Below are the code and all the weights of a small trained network. Each question names an input and a class and asks about switching units off, where a switched-off unit gives its printed mean instead of its output.

import numpy as np


def w(rows, s, z=0):
    codes = np.array(rows[::2]) - 128.0
    scale = np.full(codes.shape[1], s)
    scale[-1] = z or s
    return codes * scale


def norm(h):
    return h / np.sqrt((h * h).mean(-1, keepdims=True) + 1e-5)


def f(y):
    return y / 2 * (1 + np.tanh(0.7978845608 * (y + 0.044715 * y**3)))


def log_softmax(a):
    a = a - a.max(-1, keepdims=True)
    return a - np.log(np.exp(a).sum(-1, keepdims=True))


def net(x, mask):
    res = np.array(x, float).reshape(1, 3) / 4 @ E
    u = 0
    for l in range(4):
        y = f(norm(res) @ A[l][:, :-1].T + A[l][:, -1])
        res = res + np.where(mask[u : u + 5], y, B[l][:, -1]) @ B[l][:, :-1]
        u += 5
    return log_softmax(norm(res)[-1] @ U[:, :-1].T + U[:, -1])


A, B = {}, {}
E = w([
[3,71,2,140],'x0',
[53,174,187,121],'x1',
[47,141,184,160],'x2',
],0.0069)
A[0] = w([
[85,70,22,127,121],'0.n0',
[223,230,96,60,213],'0.n1',
[103,235,167,144,249],'0.n2',
[190,114,151,254,107],'0.n3',
[33,99,173,239,135],'0.n4',
],0.0075,0.0015)
B[0] = w([
[149,68,230,141,255],'0.n0',
[255,172,116,104,225],'0.n1',
[153,106,39,211,189],'0.n2',
[77,85,44,105,153],'0.n3',
[164,123,70,130,207],'0.n4',
],0.0084,0.0048)
A[1] = w([
[212,151,146,85,102],'1.n0',
[100,134,168,181,85],'1.n1',
[184,28,145,157,201],'1.n2',
[93,38,76,92,255],'1.n3',
[254,217,126,85,191],'1.n4',
],0.0088,0.0024)
B[1] = w([
[174,171,29,141,189],'1.n0',
[145,92,97,91,135],'1.n1',
[53,207,161,111,222],'1.n2',
[119,219,246,32,212],'1.n3',
[254,161,108,56,255],'1.n4',
],0.0078)
A[2] = w([
[84,93,120,132,242],'2.n0',
[128,86,194,254,149],'2.n1',
[143,157,127,152,177],'2.n2',
[174,106,167,242,70],'2.n3',
[138,144,156,60,253],'2.n4',
],0.011,0.0029)
B[2] = w([
[231,193,157,7,156],'2.n0',
[73,51,58,120,146],'2.n1',
[113,254,59,241,157],'2.n2',
[121,44,158,144,136],'2.n3',
[37,121,187,179,253],'2.n4',
],0.0084,0.0065)
A[3] = w([
[114,2,118,50,181],'3.n0',
[245,222,149,118,254],'3.n1',
[34,121,65,66,162],'3.n2',
[155,95,82,200,105],'3.n3',
[47,72,76,54,105],'3.n4',
],0.007,0.0026)
B[3] = w([
[108,255,204,60,130],'3.n0',
[157,173,48,229,254],'3.n1',
[248,172,116,149,151],'3.n2',
[81,106,150,82,130],'3.n3',
[196,168,166,223,137],'3.n4',
],0.0073)
U = w([
[191,203,95,170,216],'0',
[82,172,251,52,198],'1',
[77,13,98,151,43],'2',
[213,70,132,55,2],'3',
],0.013,0.0033)

Each question gives the input, the list of numbers given to net, and the class t.
The units are the neurons (one row each of A and B). Each row of codes is followed by its name. A weight is (code - 128) times the scale printed after its matrix; where a second scale follows, it is the last column's (A, B and U).
mask holds one flag per neuron, layer by layer. A switched-off neuron (its flag False) gives its mean, the last column of its row in B, instead of its output. The means were averaged over made-up inputs and are rounded, as every weight is.
A unit's drop is (log p(t) with every unit on - log p(t) with that unit switched off) / (log p(t) with every unit on - log p(t) with every unit switched off).
most important unit: the unit with the biggest drop
k most important neurons: the k neurons with the biggest drops, biggest first
top k neurons in layer l: the k neurons of layer l with the biggest drops, biggest first
drop of u: that unit's drop, to one decimal
input [-5,1,7], class 2: 3 most important neurons	[0.n1, 1.n3, 1.n4]
input [2,4,8], class 0: most important unit	0.n0
input [-4,2,5], class 2: 2 most important neurons	[0.n1, 0.n2]
input [-6,8,8], class 2: top 2 neurons in layer 0	[0.n2, 0.n1]
input [3,-6,-5], class 1: 2 most important neurons	[2.n4, 0.n0]
input [2,5,6], class 0: 2 most important neurons	[0.n0, 1.n2]
input [-3,4,6], class 2: 2 most important neurons	[0.n2, 0.n1]
input [1,7,7], class 0: top 2 neurons in layer 0	[0.n0, 0.n2]
input [2,4,0], class 1: 2 most important neurons	[1.n3, 0.n1]
input [3,7,7], class 0: top 2 neurons in layer 1	[1.n2, 1.n3]
input [-3,5,3], class 2: top 2 neurons in layer 1	[1.n4, 1.n3]
input [3,4,0], class 1: drop of 1.n4	0.0
input [5,7,-1], class 1: drop of 1.n3	0.1
input [2,6,5], class 0: drop of 2.n4	0.1
input [-3,6,8], class 2: most important unit	0.n2
